Below is a small trained network, with its code and all its weights. Each question gives an input and a class and asks what happens when units are switched off, that is, made to give their printed mean instead of their output.

import numpy as np


def w(rows, s, z=0):
    codes = np.array(rows[::2]) - 128.0
    scale = np.full(codes.shape[1], s)
    scale[-1] = z or s
    return codes * scale


def f(y):
    return y / 2 * (1 + np.tanh(0.7978845608 * (y + 0.044715 * y**3)))


def log_softmax(a):
    a = a - a.max(-1, keepdims=True)
    return a - np.log(np.exp(a).sum(-1, keepdims=True))


def net(x, mask):
    res = np.array(x, float).reshape(1, 4) / 4 @ E
    y = f(res @ A[0][:, :-1].T + A[0][:, -1])
    res = res + np.where(mask, y, B[0][:, -1]) @ B[0][:, :-1]
    return log_softmax(res[-1] @ U[:, :-1].T + U[:, -1])


A, B = {}, {}
E = w([
[123,53,45,235,220,135,163,146,195],'x0',
[244,102,130,131,208,190,78,116,36],'x1',
[148,35,45,75,79,46,99,198,84],'x2',
[147,154,110,161,64,199,255,199,66],'x3',
],0.0066)
A[0] = w([
[121,187,222,44,69,128,84,122,84,106],'n1',
[37,129,145,102,99,74,173,131,208,44],'n2',
[134,46,41,86,100,50,89,220,78,81],'n3',
[126,77,169,127,142,73,31,31,203,70],'n4',
[225,93,135,109,209,199,68,96,57,36],'n5',
[107,89,68,209,194,139,142,155,173,40],'n6',
[107,111,142,112,174,51,40,41,175,48],'n7',
[61,141,119,129,61,90,172,120,217,32],'n8',
[122,164,131,176,96,210,253,212,70,3],'n9',
[93,180,190,138,187,166,89,76,189,52],'n10',
[116,89,76,223,193,114,154,139,163,48],'n11',
[110,170,210,162,172,200,156,53,179,78],'n12',
[93,193,162,199,146,189,154,5,120,88],'n13',
[98,189,202,176,169,194,160,67,154,25],'n14',
[117,88,76,196,186,140,139,143,167,126],'n15',
[24,148,118,116,67,108,130,128,204,93],'n16',
[245,97,156,126,193,184,71,118,59,77],'n17',
[132,207,204,47,60,96,82,110,60,113],'n18',
[54,159,111,123,88,81,153,126,194,122],'n19',
[44,133,159,92,109,79,176,167,215,110],'n20',
[67,154,129,146,69,75,145,143,207,75],'n21',
[135,134,115,166,41,193,251,185,114,84],'n22',
[127,66,85,209,179,146,156,146,188,38],'n23',
[125,223,190,180,166,165,143,63,161,52],'n24',
[141,91,74,210,179,130,126,149,208,95],'n25',
[140,49,70,85,76,35,78,200,67,84],'n26',
[60,152,117,150,70,89,153,124,174,143],'n27',
[81,103,150,87,187,78,36,63,186,79],'n28',
],0.0056,0.0015)
B[0] = w([
[103,205,74,3,90,146,134,131,219,239],'n1',
[192,127,69,168,163,165,89,85,92,200],'n2',
[81,51,106,133,147,56,202,51,139,254],'n3',
[238,35,243,140,10,158,187,251,111,239],'n4',
[209,137,46,179,165,177,84,41,86,231],'n5',
[102,201,94,51,69,145,120,129,192,208],'n6',
[215,57,206,149,12,177,194,227,109,232],'n7',
[189,117,99,133,151,146,94,87,111,198],'n8',
[183,26,213,160,44,159,207,223,112,250],'n9',
[114,77,135,149,107,109,166,109,135,211],'n10',
[114,222,99,28,72,158,123,126,194,209],'n11',
[91,81,109,124,148,57,191,60,145,232],'n12',
[79,54,95,137,146,73,200,56,142,228],'n13',
[103,78,92,134,145,58,197,61,138,220],'n14',
[113,162,108,56,95,160,85,127,177,204],'n15',
[170,117,65,154,147,168,77,97,82,208],'n16',
[194,133,49,169,180,185,82,44,92,233],'n17',
[95,220,46,14,75,163,111,116,210,249],'n18',
[193,125,73,159,186,172,71,99,55,197],'n19',
[192,131,75,180,191,173,66,84,87,207],'n20',
[208,144,80,188,182,164,67,56,84,195],'n21',
[182,50,195,168,96,183,157,207,118,253],'n22',
[93,234,80,45,51,156,108,156,186,208],'n23',
[103,81,98,123,145,59,196,61,146,224],'n24',
[102,173,92,28,64,166,116,150,184,215],'n25',
[52,63,82,135,126,47,189,39,155,244],'n26',
[176,125,113,158,166,161,72,101,80,192],'n27',
[212,56,232,132,18,194,197,233,93,239],'n28',
],0.0055,0.0046)
U = w([
[165,86,187,154,78,163,149,183,117,130],'0',
[96,223,91,58,99,146,101,122,197,115],'1',
[171,139,78,182,190,169,60,83,76,111],'2',
[77,80,104,145,149,11,174,79,145,102],'3',
[72,151,166,150,169,122,84,150,122,255],'4',
[103,191,168,180,144,78,89,154,120,64],'5',
],0.011,0.0089)

Each question gives the input, the list of numbers given to net, and the class t.
The units are the neurons (one row each of A and B). Each row of codes is followed by its name. A weight is (code - 128) times the scale printed after its matrix; where a second scale follows, it is the last column's (A, B and U).
mask holds one flag per neuron, in row order. A switched-off neuron (its flag False) gives its mean, the last column of its row in B, instead of its output. The means were averaged over made-up inputs and are rounded, as every weight is.
A unit's drop is (log p(t) with every unit on - log p(t) with that unit switched off) / (log p(t) with every unit on - log p(t) with every unit switched off).
The circuit of an input: a set's keep is (log p(t) with only the set's units on - log p(t) with every unit switched off) / (log p(t) with every unit on - log p(t) with every unit switched off). Starting from the 12 units with the biggest drops (on a tie, the unit counted first), units are removed one at a time, each time the one whose removal leaves the highest keep (on an exact tie, the one counted first), for as long as the keep stays at least 0.8.
circuit, biggest first: the units of the circuit, biggest drop first
unit that matters most: the unit with the biggest drop
top k neurons: the k neurons with the biggest drops, biggest first
drop when u is switched off: that unit's drop, to one decimal
input [-1,6,6,5], class 2: circuit, biggest first => [n17]
input [6,3,-7,-7], class 0: top 2 neurons => [n4 n28]
input [-6,6,1,-3], class 1: top 2 neurons => [n18 n1]
input [8,-2,8,6], class 1: top 4 neurons => [n23 n11 n6 n25]
input [5,6,7,6], class 3: top 2 neurons => [n3 n26]
input [-1,7,8,2], class 3: top 2 neurons => [n26 n3]
input [-6,-2,5,2], class 1: top 2 neurons => [n18 n1]
input [2,-1,3,3], class 4: drop when n7 is switched off => 0.3
input [-7,1,1,-7], class 0: top 3 neurons => [n4 n28 n7]
input [8,-1,1,-7], class 1: drop when n22 is switched off => 0.2
input [-7,-8,-2,1], class 2: drop when n19 is switched off => 0.2
input [-4,3,5,-3], class 3: drop when n15 is switched off => 0.1
input [4,3,-7,-7], class 0: top 2 neurons => [n4 n28]
input [-5,-3,8,7], class 3: unit that matters most => n26
